Below is a small trained network, with its code and all its weights. Each question gives an input and a class and asks what happens when units are switched off, that is, made to give their printed mean instead of their output.

import numpy as np


def w(rows, s, z=0):
    codes = np.array(rows[::2]) - 128.0
    scale = np.full(codes.shape[1], s)
    scale[-1] = z or s
    return codes * scale


def f(y):
    return y / 2 * (1 + np.tanh(0.7978845608 * (y + 0.044715 * y**3)))


def log_softmax(a):
    a = a - a.max(-1, keepdims=True)
    return a - np.log(np.exp(a).sum(-1, keepdims=True))


def net(x, mask):
    res = np.array(x, float).reshape(1, 7) / 4 @ E
    y = f(res @ A[0][:, :-1].T + A[0][:, -1])
    res = res + np.where(mask, y, B[0][:, -1]) @ B[0][:, :-1]
    return log_softmax(res[-1] @ U[:, :-1].T + U[:, -1])


A, B = {}, {}
E = w([
[169,46,155,44,64,206,96,93,136,105,182],'x0',
[120,145,26,109,90,143,138,140,81,163,178],'x1',
[123,144,253,154,168,151,140,65,105,70,137],'x2',
[48,126,93,134,132,101,193,136,163,117,41],'x3',
[139,137,190,151,74,220,185,188,152,154,107],'x4',
[211,160,96,112,192,192,138,139,104,115,102],'x5',
[84,35,154,123,193,128,150,111,123,70,57],'x6',
],0.011)
A[0] = w([
[118,103,73,131,110,108,171,163,157,93,89,45],'neuron 1',
[131,107,118,113,138,87,131,122,145,142,146,62],'neuron 2',
[133,116,179,106,137,110,143,118,100,112,143,125],'neuron 3',
[146,188,68,100,77,149,144,147,107,165,171,224],'neuron 4',
[155,81,163,97,155,190,119,115,157,105,84,132],'neuron 5',
[159,160,29,81,158,162,135,171,78,151,84,200],'neuron 6',
[117,118,163,78,170,93,37,60,87,65,125,154],'neuron 7',
[174,76,145,112,80,131,117,93,169,132,154,172],'neuron 8',
[153,101,126,5,61,116,45,97,166,174,215,172],'neuron 9',
[191,121,181,101,180,236,149,118,77,79,169,195],'neuron 10',
[158,103,66,134,157,137,147,155,116,170,89,114],'neuron 11',
[67,108,158,125,92,75,171,145,189,158,97,128],'neuron 12',
[116,157,145,112,70,178,163,150,191,154,158,253],'neuron 13',
[151,148,152,161,163,106,124,101,69,127,158,100],'neuron 14',
[123,95,85,92,162,103,98,66,84,114,155,197],'neuron 15',
[97,109,82,105,214,91,136,102,115,88,82,162],'neuron 16',
[140,140,126,141,150,96,95,122,164,168,129,87],'neuron 17',
[128,141,80,107,47,132,138,175,115,198,169,148],'neuron 18',
[209,169,137,133,189,179,79,134,142,129,151,203],'neuron 19',
],0.011,0.004)
B[0] = w([
[75,133,81,122,129,141,149,110,173,135,106,165],'neuron 1',
[157,118,125,112,136,100,120,123,149,121,153,139],'neuron 2',
[125,162,143,132,75,116,130,145,127,152,169,157],'neuron 3',
[162,111,28,168,88,111,121,91,46,114,155,216],'neuron 4',
[116,97,176,157,119,126,181,126,124,117,150,190],'neuron 5',
[116,143,142,106,54,215,89,162,144,115,89,214],'neuron 6',
[163,149,114,158,98,142,95,128,95,116,149,208],'neuron 7',
[137,111,160,157,123,124,117,126,109,80,154,187],'neuron 8',
[193,41,35,160,114,51,47,99,80,87,81,250],'neuron 9',
[161,10,161,141,107,98,148,111,67,127,154,239],'neuron 10',
[105,138,144,81,133,161,148,158,154,116,107,170],'neuron 11',
[138,105,116,109,169,116,93,155,122,120,95,188],'neuron 12',
[132,128,126,156,102,90,127,176,98,87,121,193],'neuron 13',
[90,159,59,123,118,151,102,98,127,160,120,165],'neuron 14',
[171,117,162,141,118,138,106,117,107,111,108,192],'neuron 15',
[155,74,153,150,178,83,111,95,123,87,105,210],'neuron 16',
[110,120,121,114,156,135,142,133,164,94,140,148],'neuron 17',
[132,157,86,175,117,155,158,120,104,100,101,209],'neuron 18',
[144,148,76,145,157,132,109,197,88,81,71,202],'neuron 19',
],0.013,0.018)
U = w([
[114,155,164,102,121,158,80,195,217,84,43,229],'0',
[139,142,117,35,107,109,126,128,183,137,187,3],'1',
[69,193,184,169,110,89,102,90,128,231,158,147],'2',
[177,105,97,182,128,73,93,103,49,90,110,204],'3',
[105,255,66,158,108,163,150,135,125,142,123,76],'4',
[89,93,120,119,213,73,159,62,225,135,89,58],'5',
[115,129,71,149,74,141,90,84,186,121,109,19],'6',
[152,100,203,157,82,141,195,110,122,124,185,19],'7',
],0.0091,0.0031)

Each question gives the input, the list of numbers given to net, and the class t.
The units are the neurons (one row each of A and B). Each row of codes is followed by its name. A weight is (code - 128) times the scale printed after its matrix; where a second scale follows, it is the last column's (A, B and U).
mask holds one flag per neuron, in row order. A switched-off neuron (its flag False) gives its mean, the last column of its row in B, instead of its output. The means were averaged over made-up inputs and are rounded, as every weight is.
A unit's drop is (log p(t) with every unit on - log p(t) with that unit switched off) / (log p(t) with every unit on - log p(t) with every unit switched off).
The circuit of an input: a set's keep is (log p(t) with only the set's units on - log p(t) with every unit switched off) / (log p(t) with every unit on - log p(t) with every unit switched off). Starting from the 12 units with the biggest drops (on a tie, the unit counted first), units are removed one at a time, each time the one whose removal leaves the highest keep (on an exact tie, the one counted first), for as long as the keep stays at least 0.8.
units of the circuit, in order: the units of the circuit, biggest drop first
most important unit: the unit with the biggest drop
k most important neurons: the k neurons with the biggest drops, biggest first
drop of u: that unit's drop, to one decimal
input [-6,-8,-8,-7,-6,3,2], class 0: units of the circuit, in order -> (neuron 9; neuron 4; neuron 10)
input [4,-3,7,-3,7,-1,-1], class 7: units of the circuit, in order -> (neuron 9; neuron 5)
input [1,5,4,8,7,1,-2], class 4: units of the circuit, in order -> (neuron 9; neuron 10)
input [5,-8,8,1,3,7,-2], class 7: units of the circuit, in order -> (neuron 9; neuron 5)
input [-7,-6,-5,-8,-2,4,2], class 0: 2 most important neurons -> (neuron 9; neuron 4)
input [-2,-3,-1,2,7,5,6], class 7: 2 most important neurons -> (neuron 9; neuron 5)
input [-8,5,-8,-8,-1,6,-5], class 4: units of the circuit, in order -> (neuron 6; neuron 10)
input [0,0,1,3,5,-5,0], class 0: units of the circuit, in order -> (neuron 9; neuron 4)
input [-4,4,-5,7,-8,-4,8], class 5: most important unit -> neuron 16
input [-2,-6,5,2,5,0,-6], class 7: 3 most important neurons -> (neuron 9; neuron 4; neuron 16)
input [-5,6,4,4,-6,8,-5], class 4: 3 most important neurons -> (neuron 9; neuron 10; neuron 6)
input [-1,5,-4,4,-7,5,2], class 0: 2 most important neurons -> (neuron 6; neuron 9)
input [8,-6,-5,6,5,6,4], class 7: drop of neuron 7 -> 0.0
input [-6,-5,-7,1,-3,8,6], class 0: most important unit -> neuron 6
input [-6,1,2,4,-1,8,-5], class 4: drop of neuron 9 -> 0.1
input [1,-8,4,0,5,1,-2], class 7: drop of neuron 9 -> 0.4
